Below is a small trained network, with its code and all its weights. Each question gives an input and a target symbol and asks what happens when units are switched off, that is, made to give their printed mean instead of their output.

import numpy as np


def w(rows, s, z=0):
    codes = np.array(rows[::2]) - 128.0
    scale = np.full(codes.shape[1], s)
    scale[-1] = z or s
    return codes * scale


def f(y):
    return y / 2 * (1 + np.tanh(0.7978845608 * (y + 0.044715 * y**3)))


def softmax(a):
    e = np.exp(a - a.max(-1, keepdims=True))
    return e / e.sum(-1, keepdims=True)


def log_softmax(a):
    a = a - a.max(-1, keepdims=True)
    return a - np.log(np.exp(a).sum(-1, keepdims=True))


def net(x, mask):
    ids = ['ΘΨαβζηλξπστω'.index(c) for c in x.split()]
    T = len(ids)
    res = E[ids] + P[:T]
    r = res
    for j in range(2):
        rows = slice(2 * j, 2 * j + 2)
        q, k, v = (r @ M[0][rows].T for M in (Q, K, V))
        z = softmax(np.where(np.tri(T) > 0, q @ k.T / 2**0.5, -1e9)) @ v
        o = O[0][rows]
        res = res + np.where(mask[j], z, o[:, -1]) @ o[:, :-1]
    y = f(res @ A[0][:, :-1].T + A[0][:, -1])
    res = res + np.where(mask[2:26], y, B[0][:, -1]) @ B[0][:, :-1]
    return log_softmax(res[-1] @ U[:, :-1].T + U[:, -1])


Q, K, V, O, A, B = {}, {}, {}, {}, {}, {}
E = w([
[184,137,143,195,187,109,38,200,176,123,186,230],'Θ',
[147,179,132,38,163,171,133,122,212,191,186,141],'Ψ',
[179,157,108,124,134,89,199,148,209,189,190,90],'α',
[159,135,102,46,152,174,50,184,118,84,135,137],'β',
[182,121,232,110,93,134,98,116,104,109,121,140],'ζ',
[178,202,113,134,143,136,123,149,23,102,147,179],'η',
[101,139,114,159,128,128,35,120,244,134,149,128],'λ',
[155,81,142,126,156,46,126,156,101,100,145,64],'ξ',
[134,137,163,77,192,87,131,93,140,176,176,120],'π',
[227,188,187,135,229,110,166,143,40,165,179,249],'σ',
[139,116,130,192,101,53,153,174,122,183,145,135],'τ',
[62,166,173,177,141,126,115,111,117,146,181,69],'ω',
],0.018)
P = w([
[145,115,29,108,49,141,100,150,108,88,140,81],'0',
[186,51,90,166,110,169,115,81,136,108,237,177],'1',
[23,173,131,84,48,125,114,89,72,137,165,169],'2',
[170,165,74,159,122,110,71,169,121,161,109,99],'3',
[157,58,132,191,119,179,103,120,152,125,237,159],'4',
[1,197,187,106,86,135,102,139,98,145,141,131],'5',
[171,212,138,169,156,92,58,189,139,176,86,91],'6',
[152,79,149,192,129,189,110,138,175,126,223,149],'7',
],0.014)
Q[0] = w([
[119,83,160,146,101,184,139,103,135,93,208,134],'head 0',
[72,98,103,104,155,168,223,111,138,99,49,148],'head 0',
[142,123,171,162,99,138,81,125,137,103,252,128],'head 1',
[122,89,120,131,111,149,163,83,121,65,111,119],'head 1',
],0.014)
K[0] = w([
[149,209,92,47,166,48,145,169,116,161,114,106],'head 0',
[150,48,10,74,82,106,194,96,99,126,212,153],'head 0',
[141,228,197,101,169,85,107,168,147,183,46,95],'head 1',
[152,114,40,84,129,85,164,96,96,116,123,135],'head 1',
],0.012)
V[0] = w([
[91,160,86,161,236,4,215,119,167,88,173,94],'head 0',
[136,68,150,160,152,19,119,126,16,44,103,113],'head 0',
[140,111,164,205,2,84,186,116,205,182,56,47],'head 1',
[148,57,138,81,116,66,64,198,179,152,124,187],'head 1',
],0.0063)
O[0] = w([
[155,80,60,140,124,159,130,52,68,105,135,133,3],'head 0',
[94,100,155,128,166,203,86,252,64,110,184,54,106],'head 0',
[140,99,78,54,83,108,71,175,88,207,166,184,122],'head 1',
[139,106,102,92,145,51,133,127,101,6,206,134,163],'head 1',
],0.011,0.0057)
A[0] = w([
[92,110,162,152,177,228,191,111,185,104,75,166,134],'neuron 0',
[38,165,109,190,25,107,95,125,54,99,98,105,111],'neuron 1',
[104,206,174,86,89,166,135,82,147,111,200,125,120],'neuron 2',
[198,140,96,166,140,116,163,157,145,39,121,38,44],'neuron 3',
[164,24,72,189,99,210,157,31,111,144,109,144,106],'neuron 4',
[27,101,151,152,103,182,137,161,84,142,189,165,131],'neuron 5',
[62,103,132,146,14,63,66,122,90,92,92,31,132],'neuron 6',
[133,2,71,166,161,204,189,24,121,69,154,148,7],'neuron 7',
[118,135,192,175,89,92,118,186,162,129,145,163,161],'neuron 8',
[53,85,229,83,104,54,212,88,82,184,101,130,73],'neuron 9',
[111,203,82,178,44,78,156,132,142,127,49,139,136],'neuron 10',
[208,69,64,182,152,110,96,141,160,170,143,91,137],'neuron 11',
[134,73,118,86,107,125,116,75,133,117,186,187,101],'neuron 12',
[158,194,73,144,187,128,102,109,124,194,31,56,120],'neuron 13',
[155,172,183,112,152,148,182,173,48,155,113,90,125],'neuron 14',
[134,35,84,131,117,152,95,142,81,205,150,147,63],'neuron 15',
[13,78,114,72,160,89,118,74,90,126,62,12,130],'neuron 16',
[125,93,138,128,213,204,149,200,120,108,125,97,105],'neuron 17',
[181,109,144,170,174,108,102,127,85,175,191,166,134],'neuron 18',
[147,190,157,126,27,163,244,147,54,112,127,132,120],'neuron 19',
[196,26,130,101,76,122,82,168,193,76,42,71,103],'neuron 20',
[65,152,123,51,32,125,179,70,119,172,68,79,94],'neuron 21',
[63,99,160,188,144,217,43,87,139,186,99,213,97],'neuron 22',
[211,64,129,108,211,194,106,110,144,87,130,82,139],'neuron 23',
],0.0086,0.011)
B[0] = w([
[90,172,140,158,104,80,112,152,83,135,144,208,148],'neuron 0',
[163,160,103,127,195,155,136,116,127,79,79,147,159],'neuron 1',
[98,91,113,119,146,155,122,151,99,128,91,109,203],'neuron 2',
[89,113,174,90,129,152,91,140,137,123,151,204,143],'neuron 3',
[157,165,167,125,205,116,161,173,107,131,104,113,152],'neuron 4',
[172,176,117,116,150,117,107,95,160,146,98,144,184],'neuron 5',
[145,128,124,171,95,115,131,102,152,93,109,149,170],'neuron 6',
[138,126,100,130,60,146,94,183,216,123,68,158,144],'neuron 7',
[151,117,90,118,135,111,167,129,112,109,148,120,249],'neuron 8',
[175,113,173,162,97,146,36,79,109,169,123,154,152],'neuron 9',
[125,124,162,87,160,162,121,112,175,154,151,132,168],'neuron 10',
[105,180,163,125,135,175,117,97,60,107,87,95,169],'neuron 11',
[108,110,97,131,118,106,112,121,81,153,133,99,169],'neuron 12',
[113,88,102,191,149,129,89,131,151,75,102,140,154],'neuron 13',
[124,74,123,115,97,149,151,90,142,137,155,113,182],'neuron 14',
[98,132,161,43,154,137,101,118,153,104,162,178,148],'neuron 15',
[77,75,68,151,132,68,82,143,93,150,147,152,138],'neuron 16',
[143,168,138,111,30,100,97,115,120,130,149,89,151],'neuron 17',
[96,103,134,146,104,140,130,148,163,145,78,104,195],'neuron 18',
[142,117,145,107,122,107,146,132,141,170,152,53,152],'neuron 19',
[124,163,118,137,192,189,143,159,146,245,140,159,149],'neuron 20',
[132,77,156,171,130,169,150,214,149,97,131,113,155],'neuron 21',
[120,138,91,87,103,131,192,121,119,95,175,103,164],'neuron 22',
[132,117,114,172,139,127,185,79,126,138,116,130,157],'neuron 23',
],0.011,0.015)
U = w([
[119,163,132,172,84,144,167,104,97,182,182,122,70],'Θ',
[146,88,109,140,145,128,119,253,174,184,208,70,213],'Ψ',
[204,190,89,124,139,104,118,82,187,192,145,199,126],'α',
[144,132,158,132,224,123,136,150,121,107,184,182,78],'β',
[147,169,131,74,204,188,197,127,87,155,130,104,136],'ζ',
[67,167,98,39,65,109,131,200,105,112,7,166,189],'η',
[177,113,183,77,65,183,77,105,148,78,118,65,14],'λ',
[150,129,69,209,147,210,120,170,132,154,50,121,175],'ξ',
[141,68,34,119,92,63,163,91,72,122,116,100,246],'π',
[66,175,160,121,78,181,118,205,174,173,92,205,4],'σ',
[100,53,88,70,65,155,182,123,214,79,129,146,64],'τ',
[80,79,139,120,163,165,42,158,81,181,180,148,56],'ω',
],0.0062,0.0032)

Each question gives the input, a string of symbols that net reads in full, and the target symbol t.
The units are the heads (2 rows each of Q, K, V and O) and the neurons (one row each of A and B). Each row of codes is followed by its name. A weight is (code - 128) times the scale printed after its matrix; where a second scale follows, it is the last column's (O, A, B and U).
mask holds one flag per unit, heads first, then neurons. A switched-off unit (its flag False) gives its mean, the last column of its rows in O or B, instead of its output. The means were averaged over made-up inputs and are rounded, as every weight is.
A unit's drop is (log p(t) with every unit on - log p(t) with that unit switched off) / (log p(t) with every unit on - log p(t) with every unit switched off).
The circuit of an input: a set's keep is (log p(t) with only the set's units on - log p(t) with every unit switched off) / (log p(t) with every unit on - log p(t) with every unit switched off). Starting from the 12 units with the biggest drops (on a tie, the unit counted first), units are removed one at a time, each time the one whose removal leaves the highest keep (on an exact tie, the one counted first), for as long as the keep stays at least 0.8.
units of the circuit, in order: the units of the circuit, biggest drop first
unit that matters most: the unit with the biggest drop
k most important neurons: the k neurons with the biggest drops, biggest first
which heads matter: for each layer, one digit per head in row order, 1 if its drop is at least 0.15 and else 0, layers parted by /
input λ ζ σ π τ τ η λ, target Θ: which heads matter -> 01
input ζ Θ ζ η ζ ζ ω τ, target ζ: which heads matter -> 11
input Θ τ β ξ, target β: which heads matter -> 01
input ω η ω τ ω ω α, target ξ: units of the circuit, in order -> (neuron 13; head 1)
input λ ξ ζ Ψ λ, target α: units of the circuit, in order -> (head 0)
input ζ λ ζ ω, target ξ: which heads matter -> 00
input ζ ξ π σ π, target σ: which heads matter -> 11
input β ζ ζ η, target Ψ: which heads matter -> 10
input π β η τ ζ, target ω: units of the circuit, in order -> (head 1; neuron 15; head 0)
input ζ π β ω Ψ ω, target ξ: 2 most important neurons -> (neuron 1; neuron 21)
input ξ λ ω ξ ζ ξ π ζ, target ξ: which heads matter -> 10
input ζ ζ α η α Ψ ζ, target Ψ: which heads matter -> 10
input β ω ξ ζ ζ ξ, target π: units of the circuit, in order -> (neuron 16; neuron 6)
input ζ Θ Ψ, target σ: unit that matters most -> neuron 21
input η ξ λ, target τ: 2 most important neurons -> (neuron 10; neuron 21)
input ω ω ζ ζ ω π Θ ω, target τ: which heads matter -> 11
input α Ψ π, target ω: 3 most important neurons -> (neuron 9; neuron 16; neuron 8)
input λ ω ω ζ π Ψ, target σ: 2 most important neurons -> (neuron 0; neuron 21)
input ζ λ ω β τ η σ ζ, target σ: 3 most important neurons -> (neuron 7; neuron 0; neuron 3)
input ζ σ ζ ω ζ, target ζ: units of the circuit, in order -> (head 1; head 0; neuron 4; neuron 22)
input ω η ζ π τ, target ξ: most important neuron -> (neuron 7)
input ζ σ Θ ω η η, target ζ: which heads matter -> 00
input λ Θ ω ζ ζ ζ τ λ, target ω: 2 most important neurons -> (neuron 15; neuron 12)
input ζ σ Ψ ζ λ ζ π, target Ψ: units of the circuit, in order -> (head 0; neuron 11)
input ω σ ζ ξ λ α ξ, target α: which heads matter -> 10
input ξ ζ ζ α ζ ζ α λ, target η: which heads matter -> 11
